Below is a small trained network, with its code and all its weights. Each question gives an input and a class and asks what happens when units are switched off, that is, made to give their printed mean instead of their output.

import numpy as np


def w(rows, s, z=0):
    codes = np.array(rows[::2]) - 128.0
    scale = np.full(codes.shape[1], s)
    scale[-1] = z or s
    return codes * scale


def norm(h):
    return h / np.sqrt((h * h).mean(-1, keepdims=True) + 1e-5)


def f(y):
    return np.maximum(y, 0)


def log_softmax(a):
    a = a - a.max(-1, keepdims=True)
    return a - np.log(np.exp(a).sum(-1, keepdims=True))


def net(x, mask):
    res = np.array(x, float).reshape(1, 7) / 4 @ E
    u = 0
    for l in range(3):
        y = f(norm(res) @ A[l][:, :-1].T + A[l][:, -1])
        res = res + np.where(mask[u : u + 3], y, B[l][:, -1]) @ B[l][:, :-1]
        u += 3
    return log_softmax(norm(res)[-1] @ U[:, :-1].T + U[:, -1])


A, B = {}, {}
E = w([
[163,215,100],'x0',
[127,128,128],'x1',
[129,128,129],'x2',
[135,146,250],'x3',
[127,128,131],'x4',
[39,181,120],'x5',
[129,130,125],'x6',
],0.002)
A[0] = w([
[1,174,124,219],'L0N1',
[77,140,139,53],'L0N2',
[156,67,146,251],'L0N3',
],0.004,0.002)
B[0] = w([
[65,131,68,252],'L0N1',
[173,2,133,138],'L0N2',
[92,193,111,217],'L0N3',
],0.0031,0.0028)
A[1] = w([
[161,28,78,62],'L1N1',
[144,113,212,254],'L1N2',
[156,3,78,21],'L1N3',
],0.0048,0.0021)
B[1] = w([
[71,238,226,179],'L1N1',
[148,23,65,253],'L1N2',
[97,254,212,174],'L1N3',
],0.0036,0.0022)
A[2] = w([
[165,38,10,3],'L2N1',
[45,253,150,228],'L2N2',
[237,150,117,117],'L2N3',
],0.0032,0.0014)
B[2] = w([
[148,184,255,146],'L2N1',
[192,132,211,254],'L2N2',
[221,55,23,160],'L2N3',
],0.0034,0.0032)
U = w([
[128,202,194,254],'0',
[158,8,159,75],'1',
[205,170,59,103],'2',
[216,81,108,99],'3',
[36,117,68,109],'4',
[53,60,152,95],'5',
[98,209,46,65],'6',
],0.013,0.003)

Each question gives the input, the list of numbers given to net, and the class t.
The units are the neurons (one row each of A and B). Each row of codes is followed by its name. A weight is (code - 128) times the scale printed after its matrix; where a second scale follows, it is the last column's (A, B and U).
mask holds one flag per neuron, layer by layer. A switched-off neuron (its flag False) gives its mean, the last column of its row in B, instead of its output. The means were averaged over made-up inputs and are rounded, as every weight is.
A unit's drop is (log p(t) with every unit on - log p(t) with that unit switched off) / (log p(t) with every unit on - log p(t) with every unit switched off).
unit that matters most: the unit with the biggest drop
top k neurons: the k neurons with the biggest drops, biggest first
top k neurons in layer l: the k neurons of layer l with the biggest drops, biggest first
drop of u: that unit's drop, to one decimal
input [-8,3,-3,-1,6,-6,7], class 0: unit that matters most : L1N3
input [-7,3,-5,0,7,1,-2], class 4: top 2 neurons : (L2N2, L0N3)
input [2,5,-2,8,1,-4,0], class 3: top 2 neurons : (L1N2, L2N3)
input [-8,7,6,-4,5,-8,4], class 0: top 2 neurons : (L1N3, L1N1)
input [1,-1,-6,5,5,-1,-4], class 3: top 2 neurons : (L0N1, L1N2)
input [-5,6,1,-8,-8,-2,-3], class 0: top 2 neurons : (L1N3, L1N1)
input [-5,-6,-4,-3,-6,-8,2], class 0: top 2 neurons : (L1N1, L1N3)
input [-1,8,-1,0,5,1,-5], class 4: top 3 neurons : (L0N1, L1N1, L1N3)
input [0,2,-7,6,-4,4,0], class 5: top 4 neurons : (L1N2, L1N3, L1N1, L0N3)
input [-5,-4,-3,-1,-7,0,-2], class 0: top 2 neurons in layer 1 : (L1N2, L1N3)
input [2,-5,3,2,-3,0,-7], class 3: top 2 neurons : (L0N1, L2N3)
input [4,-3,-2,6,7,0,5], class 3: top 2 neurons in layer 1 : (L1N2, L1N1)
input [-1,-4,2,-6,-2,-6,0], class 0: top 2 neurons in layer 1 : (L1N1, L1N3)
input [4,1,4,2,-4,0,7], class 3: top 2 neurons in layer 0 : (L0N1, L0N3)
input [0,-1,5,5,4,4,-2], class 5: top 2 neurons in layer 0 : (L0N3, L0N2)
input [5,7,6,4,8,0,5], class 3: top neuron in layer 2 : (L2N3)
input [0,2,3,7,5,3,-5], class 5: top 2 neurons in layer 2 : (L2N2, L2N1)
input [-6,-2,-6,-2,6,-4,-5], class 0: drop of L0N1 : 0.0
input [-8,-7,8,-1,-6,-3,-7], class 0: drop of L1N1 : 0.3
input [-1,1,1,-1,-3,-7,6], class 0: drop of L1N1 : 0.9
input [-8,6,-2,-5,6,-1,-3], class 0: top neuron in layer 2 : (L2N2)
